Below is a small trained network, with its code and all its weights. Each question gives an input and a class and asks what happens when units are switched off, that is, made to give their printed mean instead of their output.

import numpy as np


def w(rows, s, z=0):
    codes = np.array(rows[::2]) - 128.0
    scale = np.full(codes.shape[1], s)
    scale[-1] = z or s
    return codes * scale


def f(y):
    return y / 2 * (1 + np.tanh(0.7978845608 * (y + 0.044715 * y**3)))


def log_softmax(a):
    a = a - a.max(-1, keepdims=True)
    return a - np.log(np.exp(a).sum(-1, keepdims=True))


def net(x, mask):
    res = np.array(x, float).reshape(1, 8) / 4 @ E
    y = f(res @ A[0][:, :-1].T + A[0][:, -1])
    res = res + np.where(mask, y, B[0][:, -1]) @ B[0][:, :-1]
    return log_softmax(res[-1] @ U[:, :-1].T + U[:, -1])


A, B = {}, {}
E = w([
[129,44,169,56],'x0',
[137,120,116,179],'x1',
[116,177,200,109],'x2',
[180,99,142,162],'x3',
[57,104,153,244],'x4',
[103,161,122,101],'x5',
[177,147,154,154],'x6',
[5,138,77,151],'x7',
],0.011)
A[0] = w([
[60,80,112,145,163],'n0',
[111,173,87,127,255],'n1',
[138,53,107,248,169],'n2',
[91,149,178,92,185],'n3',
[145,145,132,65,143],'n4',
[102,15,210,120,224],'n5',
[214,173,180,132,211],'n6',
[174,78,189,181,229],'n7',
[71,184,140,180,156],'n8',
[50,113,24,106,178],'n9',
[117,124,157,86,172],'n10',
[126,135,86,105,159],'n11',
[160,98,103,63,199],'n12',
[135,60,153,128,181],'n13',
[136,68,161,127,108],'n14',
[208,198,86,107,224],'n15',
],0.016,0.0053)
B[0] = w([
[88,96,122,65,200],'n0',
[58,131,179,182,193],'n1',
[134,90,99,140,245],'n2',
[197,130,254,58,175],'n3',
[140,195,194,109,193],'n4',
[153,115,96,57,239],'n5',
[220,130,140,164,249],'n6',
[184,104,100,156,231],'n7',
[119,50,203,118,215],'n8',
[65,129,134,142,232],'n9',
[141,179,147,40,171],'n10',
[35,194,88,154,158],'n11',
[145,219,70,100,222],'n12',
[182,144,31,56,187],'n13',
[104,126,79,91,172],'n14',
[130,156,129,192,239],'n15',
],0.0086,0.015)
U = w([
[151,128,17,90,254],'0',
[196,150,138,252,206],'1',
[155,187,183,76,79],'2',
[57,254,57,180,84],'3',
[81,65,137,147,32],'4',
[88,97,233,94,45],'5',
],0.0099,0.00096)

Each question gives the input, the list of numbers given to net, and the class t.
The units are the neurons (one row each of A and B). Each row of codes is followed by its name. A weight is (code - 128) times the scale printed after its matrix; where a second scale follows, it is the last column's (A, B and U).
mask holds one flag per neuron, in row order. A switched-off neuron (its flag False) gives its mean, the last column of its row in B, instead of its output. The means were averaged over made-up inputs and are rounded, as every weight is.
A unit's drop is (log p(t) with every unit on - log p(t) with that unit switched off) / (log p(t) with every unit on - log p(t) with every unit switched off).
The circuit of an input: a set's keep is (log p(t) with only the set's units on - log p(t) with every unit switched off) / (log p(t) with every unit on - log p(t) with every unit switched off). Starting from the 12 units with the biggest drops (on a tie, the unit counted first), units are removed one at a time, each time the one whose removal leaves the highest keep (on an exact tie, the one counted first), for as long as the keep stays at least 0.8.
circuit, biggest first: the units of the circuit, biggest drop first
top k neurons: the k neurons with the biggest drops, biggest first
drop when u is switched off: that unit's drop, to one decimal
input [7,-3,-1,-3,-7,-7,-6,5], class 2: circuit, biggest first => n4
input [-2,6,6,5,-2,-5,-7,0], class 1: circuit, biggest first => n0; n5
input [2,8,3,-8,4,-7,3,-1], class 4: circuit, biggest first => n12; n6; n4
input [-5,7,-4,-7,-4,-6,8,7], class 4: circuit, biggest first => n8; n12
input [0,-1,4,-5,4,-8,4,1], class 5: circuit, biggest first => n8; n12
input [5,1,4,1,7,3,-6,-1], class 0: top 4 neurons => n5; n13; n1; n4
input [5,3,5,7,2,0,-3,5], class 0: circuit, biggest first => n5; n13
input [-1,1,-6,7,2,0,-4,-8], class 0: top 3 neurons => n13; n14; n1
input [-1,-4,6,2,2,-5,3,2], class 5: top 2 neurons => n15; n12
input [-4,4,-5,7,-4,-8,3,8], class 4: top 2 neurons => n12; n6
input [7,3,-6,-2,-7,8,-6,0], class 3: top 2 neurons => n11; n12
input [2,1,5,5,6,-4,2,6], class 4: top 2 neurons => n8; n2
input [-4,-4,8,1,-1,1,5,0], class 1: top 2 neurons => n6; n5
input [-4,5,8,0,8,1,1,4], class 5: circuit, biggest first => n8
input [6,-1,0,1,-8,-1,0,4], class 2: drop when n4 is switched off => 0.4
input [-2,-5,-1,0,-3,-3,8,-1], class 1: drop when n10 is switched off => 0.0
input [5,2,0,-6,-7,3,-5,7], class 3: drop when n11 is switched off => 0.6
input [-4,-2,6,8,-4,-2,0,5], class 1: top 2 neurons => n0; n5
